Here is a tiny trained network, its code and every weight. The questions are about switching its units off for an input and a target symbol, where a switched-off unit gives its printed mean instead of its output.

import numpy as np


def w(rows, s, z=0):
    codes = np.array(rows[::2]) - 128.0
    scale = np.full(codes.shape[1], s)
    scale[-1] = z or s
    return codes * scale


def f(y):
    return y / 2 * (1 + np.tanh(0.7978845608 * (y + 0.044715 * y**3)))


def softmax(a):
    e = np.exp(a - a.max(-1, keepdims=True))
    return e / e.sum(-1, keepdims=True)


def log_softmax(a):
    a = a - a.max(-1, keepdims=True)
    return a - np.log(np.exp(a).sum(-1, keepdims=True))


def net(x, mask):
    ids = ['αεθλμξπ'.index(c) for c in x.split()]
    T = len(ids)
    res = E[ids] + P[:T]
    u = 0
    for l in range(2):
        r = res
        for j in range(3):
            rows = slice(2 * j, 2 * j + 2)
            q, k, v = (r @ M[l][rows].T for M in (Q, K, V))
            z = softmax(np.where(np.tri(T) > 0, q @ k.T / 2**0.5, -1e9)) @ v
            o = O[l][rows]
            res = res + np.where(mask[u + j], z, o[:, -1]) @ o[:, :-1]
        u += 3
        y = f(res @ A[l][:, :-1].T + A[l][:, -1])
        res = res + np.where(mask[u : u + 4], y, B[l][:, -1]) @ B[l][:, :-1]
        u += 4
    return log_softmax(res[-1] @ U[:, :-1].T + U[:, -1])


Q, K, V, O, A, B = {}, {}, {}, {}, {}, {}
E = w([
[102,79,118,169,120,143,79,179],'α',
[131,79,172,127,146,105,162,252],'ε',
[57,154,145,95,177,169,173,181],'θ',
[94,115,224,177,20,158,164,150],'λ',
[234,116,135,91,87,165,228,156],'μ',
[146,78,193,206,159,188,225,127],'ξ',
[78,78,64,139,92,162,172,193],'π',
],0.013)
P = w([
[38,2,240,90,176,193,59,80],'0',
[72,80,224,107,144,198,51,97],'1',
[82,105,200,109,138,187,52,100],'2',
[89,131,187,114,132,172,58,101],'3',
[98,146,176,126,127,155,63,102],'4',
[97,161,172,125,121,137,74,101],'5',
[98,171,159,134,122,120,81,102],'6',
[96,179,152,137,114,105,93,99],'7',
[94,187,141,138,109,93,103,102],'8',
[89,188,128,145,104,79,111,101],'9',
[86,193,120,145,101,64,122,106],'10',
[85,202,108,150,96,57,133,107],'11',
[79,205,101,148,92,41,143,107],'12',
[81,217,94,159,83,39,148,120],'13',
],0.0054)
Q[0] = w([
[63,168,156,177,121,167,175,132],'L0H1',
[74,85,93,176,169,69,43,84],'L0H1',
[93,2,36,202,122,8,48,175],'L0H2',
[119,164,129,52,200,68,53,66],'L0H2',
[106,124,164,122,140,122,128,128],'L0H3',
[102,128,143,153,125,153,140,164],'L0H3',
],0.035)
K[0] = w([
[182,136,100,80,114,79,163,116],'L0H1',
[143,93,133,140,155,161,11,128],'L0H1',
[253,70,146,102,50,40,99,124],'L0H2',
[137,108,158,153,110,110,28,62],'L0H2',
[119,120,126,134,123,164,126,155],'L0H3',
[116,144,113,149,129,83,143,114],'L0H3',
],0.043)
V[0] = w([
[136,162,110,200,146,47,153,195],'L0H1',
[168,133,110,112,134,172,101,105],'L0H1',
[167,131,117,67,104,112,130,73],'L0H2',
[85,151,132,171,123,149,114,139],'L0H2',
[154,92,214,64,160,192,45,111],'L0H3',
[11,95,137,189,162,49,140,108],'L0H3',
],0.012)
O[0] = w([
[158,168,66,150,87,106,136,144,70],'L0H1',
[109,103,125,101,120,163,111,125,109],'L0H1',
[133,219,150,200,123,153,127,177,15],'L0H2',
[95,103,130,54,139,104,152,93,133],'L0H2',
[63,167,87,233,100,13,253,126,73],'L0H3',
[131,143,206,180,154,221,140,150,255],'L0H3',
],0.0063,0.0043)
A[0] = w([
[156,217,113,168,161,102,82,33,66],'L0N1',
[145,170,157,218,155,136,52,65,2],'L0N2',
[137,178,97,165,112,46,6,17,100],'L0N3',
[157,191,23,88,114,22,104,62,26],'L0N4',
],0.016,0.005)
B[0] = w([
[52,148,130,202,130,200,128,123,104],'L0N1',
[136,104,83,77,140,5,197,99,92],'L0N2',
[128,109,167,180,40,207,114,173,119],'L0N3',
[139,120,124,115,102,128,15,117,255],'L0N4',
],0.011,0.00067)
Q[1] = w([
[158,119,229,107,181,37,101,170],'L1H1',
[155,172,149,201,152,97,52,49],'L1H1',
[180,44,138,93,76,128,227,153],'L1H2',
[58,106,112,87,65,124,64,210],'L1H2',
[214,70,252,150,113,40,98,185],'L1H3',
[177,16,107,124,16,152,191,209],'L1H3',
],0.025)
K[1] = w([
[128,190,77,183,112,73,171,125],'L1H1',
[32,53,140,148,129,70,161,115],'L1H1',
[157,143,175,129,171,165,103,170],'L1H2',
[102,164,110,65,58,116,40,174],'L1H2',
[182,64,79,196,60,47,145,98],'L1H3',
[252,100,129,96,96,167,68,111],'L1H3',
],0.034)
V[1] = w([
[136,25,76,116,94,102,106,228],'L1H1',
[208,60,83,189,224,167,194,121],'L1H1',
[122,110,123,142,166,86,51,104],'L1H2',
[45,126,124,224,153,113,3,127],'L1H2',
[61,171,56,172,67,204,127,3],'L1H3',
[82,63,248,155,48,96,78,137],'L1H3',
],0.014)
O[1] = w([
[81,255,152,63,158,138,36,69,238],'L1H1',
[203,157,104,131,171,241,138,67,154],'L1H1',
[139,112,155,200,164,193,165,118,80],'L1H2',
[108,201,136,151,131,238,204,221,132],'L1H2',
[162,135,173,13,97,248,34,168,60],'L1H3',
[160,195,43,54,37,60,138,170,254],'L1H3',
],0.0057,0.0098)
A[1] = w([
[55,5,104,163,192,140,128,119,80],'L1N1',
[132,146,191,170,56,173,137,75,98],'L1N2',
[99,84,82,100,79,133,112,74,137],'L1N3',
[120,103,159,93,104,98,133,41,1],'L1N4',
],0.017,0.0088)
B[1] = w([
[47,13,117,177,150,104,148,162,156],'L1N1',
[166,133,126,78,54,6,110,171,153],'L1N2',
[144,145,195,129,148,113,143,140,254],'L1N3',
[127,97,96,184,100,181,177,173,165],'L1N4',
],0.012,0.0074)
U = w([
[80,85,186,23,199,103,116,81,146],'α',
[133,133,95,160,187,24,124,111,151],'ε',
[212,62,152,153,121,137,201,99,189],'θ',
[89,38,142,136,141,88,130,156,111],'λ',
[119,99,168,115,103,55,142,181,3],'μ',
[74,105,12,191,40,156,61,138,195],'ξ',
[155,149,254,239,204,78,120,230,56],'π',
],0.0061,0.0069)

Each question gives the input, a string of symbols that net reads in full, and the target symbol t.
The units are the heads (2 rows each of Q, K, V and O) and the neurons (one row each of A and B). Each row of codes is followed by its name. A weight is (code - 128) times the scale printed after its matrix; where a second scale follows, it is the last column's (O, A, B and U).
mask holds one flag per unit, layer by layer, with each layer's heads first. A switched-off unit (its flag False) gives its mean, the last column of its rows in O or B, instead of its output. The means were averaged over made-up inputs and are rounded, as every weight is.
A unit's drop is (log p(t) with every unit on - log p(t) with that unit switched off) / (log p(t) with every unit on - log p(t) with every unit switched off).
The circuit of an input: a set's keep is (log p(t) with only the set's units on - log p(t) with every unit switched off) / (log p(t) with every unit on - log p(t) with every unit switched off). Starting from the 12 units with the biggest drops (on a tie, the unit counted first), units are removed one at a time, each time the one whose removal leaves the highest keep (on an exact tie, the one counted first), for as long as the keep stays at least 0.8.
units of the circuit, in order: the units of the circuit, biggest drop first
top k neurons: the k neurons with the biggest drops, biggest first
k most important neurons of layer l: the k neurons of layer l with the biggest drops, biggest first
drop of u: that unit's drop, to one decimal
input θ λ ξ π π λ π μ μ ε π π π, target α: top 2 neurons => L0N4; L1N4
input π θ ε λ π π θ ε π, target λ: units of the circuit, in order => L1H1; L0H3; L1N1; L1H3
input π λ π, target μ: units of the circuit, in order => L1H3; L1N3; L1H1
input μ μ π, target α: units of the circuit, in order => L0H3; L1H3; L1H1
input ε π ε μ π θ π ε ε λ π α π μ, target α: top 2 neurons => L0N4; L1N4
input ξ π π α π ε λ π θ ε, target μ: units of the circuit, in order => L0H1; L1H1; L1H3
input ε θ π ξ λ, target μ: units of the circuit, in order => L1N2
input ε π π λ ε ξ ε, target θ: units of the circuit, in order => L1H1; L0H1
input θ π π θ λ θ ε π π π ξ λ π, target θ: units of the circuit, in order => L1H1; L0H3
input ε π π λ π π μ ε α, target ε: units of the circuit, in order => L0H2; L0N2
input ξ ε ε π θ θ μ α θ μ π π θ π, target λ: top 2 neurons => L0N4; L1N1
input ε ξ π θ ε α π π π α, target α: units of the circuit, in order => L0H3; L0H2; L1N4
input ε θ ξ ε ε π ε ξ π ε, target θ: units of the circuit, in order => L0H1; L1H1; L0H3
input μ ξ θ ξ ε ξ ε π π α λ π π θ, target α: top 2 neurons => L0N2; L1N4
input π π θ ξ θ α μ ε, target π: most important neuron of layer 0 => L0N2
input θ θ π α α π μ π ξ μ, target α: top 2 neurons => L0N4; L1N3
input π π λ, target μ: drop of L1N3 => 0.2
input ξ π ξ ε θ π π ε, target λ: drop of L0H2 => 0.5
input ε ε π α π θ λ π π α, target α: drop of L1H1 => 0.2
input π λ π θ, target λ: top neuron => L1N1
